Below is a small trained network, with its code and all its weights. Each question gives an input and a target symbol and asks what happens when units are switched off, that is, made to give their printed mean instead of their output.

import numpy as np


def w(rows, s, z=0):
    codes = np.array(rows[::2]) - 128.0
    scale = np.full(codes.shape[1], s)
    scale[-1] = z or s
    return codes * scale


def f(y):
    return y / 2 * (1 + np.tanh(0.7978845608 * (y + 0.044715 * y**3)))


def softmax(a):
    e = np.exp(a - a.max(-1, keepdims=True))
    return e / e.sum(-1, keepdims=True)


def log_softmax(a):
    a = a - a.max(-1, keepdims=True)
    return a - np.log(np.exp(a).sum(-1, keepdims=True))


def net(x, mask):
    ids = ['αβγεζηθλμπστφψω'.index(c) for c in x.split()]
    T = len(ids)
    res = E[ids] + P[:T]
    r = res
    for j in range(3):
        rows = slice(2 * j, 2 * j + 2)
        q, k, v = (r @ M[0][rows].T for M in (Q, K, V))
        z = softmax(np.where(np.tri(T) > 0, q @ k.T / 2**0.5, -1e9)) @ v
        o = O[0][rows]
        res = res + np.where(mask[j], z, o[:, -1]) @ o[:, :-1]
    y = f(res @ A[0][:, :-1].T + A[0][:, -1])
    res = res + np.where(mask[3:19], y, B[0][:, -1]) @ B[0][:, :-1]
    return log_softmax(res[-1] @ U[:, :-1].T + U[:, -1])


Q, K, V, O, A, B = {}, {}, {}, {}, {}, {}
E = w([
[126,135,83],'α',
[140,88,151],'β',
[152,129,95],'γ',
[106,80,140],'ε',
[145,132,102],'ζ',
[139,110,139],'η',
[212,64,173],'θ',
[51,219,37],'λ',
[100,128,101],'μ',
[181,20,247],'π',
[43,207,202],'σ',
[47,118,101],'τ',
[196,34,147],'φ',
[234,228,174],'ψ',
[105,190,179],'ω',
],0.014)
P = w([
[62,202,173],'0',
[102,129,184],'1',
[107,141,216],'2',
[131,144,202],'3',
[141,139,212],'4',
[136,149,222],'5',
[142,143,235],'6',
[151,153,211],'7',
[138,154,210],'8',
[179,143,254],'9',
[156,166,224],'10',
[142,142,222],'11',
],0.0032)
Q[0] = w([
[255,126,139],'H1',
[27,194,197],'H1',
[61,181,156],'H2',
[191,165,16],'H2',
[88,93,3],'H3',
[121,221,79],'H3',
],0.0086)
K[0] = w([
[125,210,169],'H1',
[67,200,90],'H1',
[155,171,146],'H2',
[139,7,143],'H2',
[146,36,68],'H3',
[12,178,66],'H3',
],0.011)
V[0] = w([
[98,211,170],'H1',
[139,5,172],'H1',
[214,90,102],'H2',
[40,59,87],'H2',
[140,135,190],'H3',
[55,124,146],'H3',
],0.011)
O[0] = w([
[185,239,220,154],'H1',
[69,37,173,238],'H1',
[190,6,57,95],'H2',
[2,64,116,72],'H2',
[175,58,169,254],'H3',
[82,190,252,114],'H3',
],0.0068,0.0033)
A[0] = w([
[1,158,39,253],'N1',
[125,112,232,8],'N2',
[60,54,50,124],'N3',
[70,85,170,182],'N4',
[189,121,106,86],'N5',
[101,183,20,199],'N6',
[84,96,184,127],'N7',
[184,152,153,197],'N8',
[210,114,189,30],'N9',
[82,115,146,111],'N10',
[144,215,141,71],'N11',
[178,109,61,76],'N12',
[55,150,153,81],'N13',
[83,203,138,94],'N14',
[127,196,80,241],'N15',
[182,162,142,229],'N16',
],0.011,0.0049)
B[0] = w([
[255,70,231,201],'N1',
[181,176,33,222],'N2',
[233,130,39,192],'N3',
[193,154,59,255],'N4',
[7,65,57,150],'N5',
[56,26,207,165],'N6',
[186,203,51,223],'N7',
[25,130,47,235],'N8',
[155,157,63,240],'N9',
[160,155,167,145],'N10',
[73,72,45,222],'N11',
[69,60,58,136],'N12',
[213,192,116,157],'N13',
[181,95,159,204],'N14',
[111,81,205,211],'N15',
[51,164,139,241],'N16',
],0.0077,0.0058)
U = w([
[114,43,224,52],'α',
[53,139,73,2],'β',
[50,64,132,98],'γ',
[221,181,116,24],'ε',
[51,121,140,109],'ζ',
[112,124,154,149],'η',
[112,2,55,148],'θ',
[88,76,169,86],'λ',
[165,107,178,174],'μ',
[190,103,54,112],'π',
[122,223,135,153],'σ',
[219,156,180,195],'τ',
[167,57,56,139],'φ',
[3,67,44,156],'ψ',
[71,180,121,215],'ω',
],0.0064,0.0076)

Each question gives the input, a string of symbols that net reads in full, and the target symbol t.
The units are the heads (2 rows each of Q, K, V and O) and the neurons (one row each of A and B). Each row of codes is followed by its name. A weight is (code - 128) times the scale printed after its matrix; where a second scale follows, it is the last column's (O, A, B and U).
mask holds one flag per unit, heads first, then neurons. A switched-off unit (its flag False) gives its mean, the last column of its rows in O or B, instead of its output. The means were averaged over made-up inputs and are rounded, as every weight is.
A unit's drop is (log p(t) with every unit on - log p(t) with that unit switched off) / (log p(t) with every unit on - log p(t) with every unit switched off).
The circuit of an input: a set's keep is (log p(t) with only the set's units on - log p(t) with every unit switched off) / (log p(t) with every unit on - log p(t) with every unit switched off). Starting from the 12 units with the biggest drops (on a tie, the unit counted first), units are removed one at a time, each time the one whose removal leaves the highest keep (on an exact tie, the one counted first), for as long as the keep stays at least 0.8.
circuit, biggest first: the units of the circuit, biggest drop first
most important unit: the unit with the biggest drop
top k neurons: the k neurons with the biggest drops, biggest first
heads that matter: for each layer, one digit per head in row order, 1 if its drop is at least 0.15 and else 0, layers parted by /
drop when u is switched off: that unit's drop, to one decimal
input η θ ε θ, target θ: circuit, biggest first => [H2, H1]
input τ ε γ, target τ: heads that matter => 011
input π π ζ ε, target π: heads that matter => 100
input ω α ω τ γ τ, target τ: heads that matter => 000
input ε ε τ μ, target τ: heads that matter => 010
input τ β α, target τ: heads that matter => 011
input ζ φ μ σ ψ, target ψ: circuit, biggest first => [N11, N8, H1, N5]
input μ ψ β ε θ π φ θ θ γ, target θ: heads that matter => 111
input τ ε ζ, target τ: top 4 neurons => [N1, N8, N11, N5]
input π β π β, target π: most important unit => H1
input θ μ ψ γ, target ψ: top 3 neurons => [N1, N5, N12]
input π ψ π, target ψ: top 3 neurons => [N8, N5, N16]
input φ μ ψ σ θ, target ψ: top 2 neurons => [N8, N5]
input γ α θ η ζ θ π π ζ π, target π: top neuron => [N2]
input φ β τ θ π ε, target π: top 2 neurons => [N3, N4]
input β τ ψ η β ψ θ, target ψ: drop when N8 is switched off => 0.3
input θ φ ε θ α, target θ: drop when H2 is switched off => 0.7
input φ θ φ π, target φ: drop when H2 is switched off => 0.3
